Below is a small trained network, with its code and all its weights. Each question gives an input and a target symbol and asks what happens when units are switched off, that is, made to give their printed mean instead of their output.

import numpy as np


def w(rows, s, z=0):
    codes = np.array(rows[::2]) - 128.0
    scale = np.full(codes.shape[1], s)
    scale[-1] = z or s
    return codes * scale


def f(y):
    return y / 2 * (1 + np.tanh(0.7978845608 * (y + 0.044715 * y**3)))


def softmax(a):
    e = np.exp(a - a.max(-1, keepdims=True))
    return e / e.sum(-1, keepdims=True)


def log_softmax(a):
    a = a - a.max(-1, keepdims=True)
    return a - np.log(np.exp(a).sum(-1, keepdims=True))


def net(x, mask):
    ids = ['ΔΘΣΦΩαγηλμτψ'.index(c) for c in x.split()]
    T = len(ids)
    res = E[ids] + P[:T]
    u = 0
    for l in range(2):
        q, k, v = (res @ M[l].T for M in (Q, K, V))
        z = softmax(np.where(np.tri(T) > 0, q @ k.T / 4**0.5, -1e9)) @ v
        res = res + np.where(mask[u], z, O[l][:, -1]) @ O[l][:, :-1]
        u += 1
        y = f(res @ A[l][:, :-1].T + A[l][:, -1])
        res = res + np.where(mask[u : u + 12], y, B[l][:, -1]) @ B[l][:, :-1]
        u += 12
    return log_softmax(res[-1] @ U[:, :-1].T + U[:, -1])


Q, K, V, O, A, B = {}, {}, {}, {}, {}, {}
E = w([
[134,139,126],'Δ',
[154,133,107],'Θ',
[136,129,112],'Σ',
[124,154,149],'Φ',
[144,146,134],'Ω',
[7,93,148],'α',
[167,94,40],'γ',
[151,130,109],'η',
[161,111,74],'λ',
[124,116,103],'μ',
[151,138,116],'τ',
[112,158,159],'ψ',
],0.021)
P = w([
[145,188,59],'0',
[188,135,240],'1',
[173,221,95],'2',
[189,56,144],'3',
[78,167,87],'4',
[181,35,123],'5',
[121,152,22],'6',
[176,24,105],'7',
[91,208,75],'8',
[162,21,99],'9',
[57,161,48],'10',
[157,11,95],'11',
],0.012)
Q[0] = w([
[100,145,62],'L0H1',
[137,164,129],'L0H1',
[252,42,196],'L0H1',
[104,132,83],'L0H1',
],0.011)
K[0] = w([
[51,205,106],'L0H1',
[139,151,22],'L0H1',
[192,16,188],'L0H1',
[157,43,2],'L0H1',
],0.0061)
V[0] = w([
[202,156,75],'L0H1',
[97,197,3],'L0H1',
[32,140,19],'L0H1',
[66,151,160],'L0H1',
],0.0062)
O[0] = w([
[94,101,215,116],'L0H1',
[97,196,157,218],'L0H1',
[88,52,19,253],'L0H1',
[229,131,3,140],'L0H1',
],0.0051,0.0045)
A[0] = w([
[151,59,83,173],'L0N1',
[118,99,117,21],'L0N2',
[131,56,132,60],'L0N3',
[95,93,175,43],'L0N4',
[154,208,95,245],'L0N5',
[98,122,228,65],'L0N6',
[7,110,134,60],'L0N7',
[115,122,194,207],'L0N8',
[55,117,162,116],'L0N9',
[153,129,204,2],'L0N10',
[113,131,89,75],'L0N11',
[99,82,116,216],'L0N12',
],0.014,0.003)
B[0] = w([
[62,47,151,224],'L0N1',
[48,150,75,143],'L0N2',
[64,197,143,172],'L0N3',
[182,99,83,144],'L0N4',
[24,36,2,170],'L0N5',
[232,71,23,138],'L0N6',
[180,194,103,252],'L0N7',
[200,80,154,138],'L0N8',
[120,110,214,182],'L0N9',
[3,133,141,132],'L0N10',
[82,152,126,170],'L0N11',
[170,131,172,217],'L0N12',
],0.0061,0.011)
Q[1] = w([
[56,214,59],'L1H1',
[226,65,25],'L1H1',
[102,3,77],'L1H1',
[184,159,24],'L1H1',
],0.0067)
K[1] = w([
[53,185,71],'L1H1',
[50,93,172],'L1H1',
[154,144,151],'L1H1',
[1,117,88],'L1H1',
],0.0099)
V[1] = w([
[75,68,133],'L1H1',
[180,190,153],'L1H1',
[188,175,163],'L1H1',
[148,2,86],'L1H1',
],0.01)
O[1] = w([
[196,202,145,193],'L1H1',
[100,147,60,24],'L1H1',
[106,72,46,17],'L1H1',
[212,171,254,253],'L1H1',
],0.008,0.0054)
A[1] = w([
[158,15,88,164],'L1N1',
[115,197,129,217],'L1N2',
[129,192,28,91],'L1N3',
[104,70,97,157],'L1N4',
[83,17,171,84],'L1N5',
[104,176,167,133],'L1N6',
[195,37,181,186],'L1N7',
[217,147,197,1],'L1N8',
[35,160,136,252],'L1N9',
[62,84,164,144],'L1N10',
[153,2,90,126],'L1N11',
[159,132,104,146],'L1N12',
],0.0096,0.0047)
B[1] = w([
[142,194,174,186],'L1N1',
[227,38,111,191],'L1N2',
[32,128,79,161],'L1N3',
[136,215,161,148],'L1N4',
[110,103,146,195],'L1N5',
[130,125,172,164],'L1N6',
[107,217,157,255],'L1N7',
[3,187,19,172],'L1N8',
[173,50,52,224],'L1N9',
[54,58,195,167],'L1N10',
[160,179,100,184],'L1N11',
[122,128,123,127],'L1N12',
],0.0061,0.0081)
U = w([
[177,115,94,104],'Δ',
[170,128,106,62],'Θ',
[194,114,99,138],'Σ',
[135,145,92,43],'Φ',
[116,178,90,3],'Ω',
[60,172,42,182],'α',
[158,249,142,205],'γ',
[111,69,158,167],'η',
[157,148,163,225],'λ',
[236,98,93,224],'μ',
[160,132,107,28],'τ',
[125,152,88,72],'ψ',
],0.011,0.004)

Each question gives the input, a string of symbols that net reads in full, and the target symbol t.
The units are the heads (4 rows each of Q, K, V and O) and the neurons (one row each of A and B). Each row of codes is followed by its name. A weight is (code - 128) times the scale printed after its matrix; where a second scale follows, it is the last column's (O, A, B and U).
mask holds one flag per unit, layer by layer, with each layer's heads first. A switched-off unit (its flag False) gives its mean, the last column of its rows in O or B, instead of its output. The means were averaged over made-up inputs and are rounded, as every weight is.
A unit's drop is (log p(t) with every unit on - log p(t) with that unit switched off) / (log p(t) with every unit on - log p(t) with every unit switched off).
The circuit of an input: a set's keep is (log p(t) with only the set's units on - log p(t) with every unit switched off) / (log p(t) with every unit on - log p(t) with every unit switched off). Starting from the 12 units with the biggest drops (on a tie, the unit counted first), units are removed one at a time, each time the one whose removal leaves the highest keep (on an exact tie, the one counted first), for as long as the keep stays at least 0.8.
units of the circuit, in order: the units of the circuit, biggest drop first
most important unit: the unit with the biggest drop
k most important neurons: the k neurons with the biggest drops, biggest first
top k neurons in layer l: the k neurons of layer l with the biggest drops, biggest first
input α μ ψ Σ α α τ α μ Σ ψ Δ, target γ: most important unit : L1N7
input α λ α, target α: units of the circuit, in order : L0N7; L1H1
input α μ Σ α α γ τ, target α: 2 most important neurons : L0N5; L0N7
input μ α Δ Σ, target γ: 2 most important neurons : L1N7; L1N9
input α μ Θ μ γ λ, target γ: units of the circuit, in order : L1N7; L1N9; L1H1
input Δ Ω μ τ, target γ: units of the circuit, in order : L1N7; L0H1
input λ Δ α α γ α α α α α Φ, target α: units of the circuit, in order : L0H1; L0N5
input α α α α α γ μ, target α: units of the circuit, in order : L0H1; L1N3
input γ Φ α Σ α ψ, target γ: units of the circuit, in order : L1N7; L0H1; L1N9
input α μ γ, target α: units of the circuit, in order : L0N5; L1N3
input α Φ Σ α μ α μ Σ μ ψ, target γ: top 4 neurons in layer 1 : L1N7; L1N9; L1N8; L1N2
input Θ μ α γ, target γ: units of the circuit, in order : L1N7; L1N1; L1N9
input α Σ α Ω μ Φ, target γ: units of the circuit, in order : L0H1; L1N7; L1N9
input Δ α μ τ γ γ α τ α η μ μ, target η: units of the circuit, in order : L0N1
input λ Σ ψ η, target γ: top 3 neurons in layer 1 : L1N7; L1N9; L1N2
input α μ γ Θ α α α Θ α μ Ω, target α: 2 most important neurons : L0N7; L0N5
input α α Θ α Σ α α μ α μ Δ μ, target λ: 2 most important neurons : L0N7; L0N1
input Δ μ α γ Σ ψ α γ γ γ μ Σ, target λ: 2 most important neurons : L0N1; L0N7
input Δ α μ Φ α λ α α α γ Δ, target α: 3 most important neurons : L0N7; L1N3; L0N5
input λ Σ Θ Ω α α γ, target α: most important unit : L0H1
input μ Θ μ γ λ η μ Σ, target γ: units of the circuit, in order : L1N7; L1N9; L0N5
input τ α α Σ μ γ Δ λ η λ, target λ: top 3 neurons in layer 0 : L0N1; L0N7; L0N3
input α Σ μ, target α: 3 most important neurons : L0N5; L0N7; L0N1
input γ η α α α μ α Ω α μ η, target α: top 2 neurons in layer 0 : L0N7; L0N5
input γ α Φ α Ω η Δ η μ μ, target λ: top 2 neurons in layer 0 : L0N1; L0N7
input Φ Σ α μ α Δ, target γ: top 3 neurons in layer 0 : L0N7; L0N11; L0N10
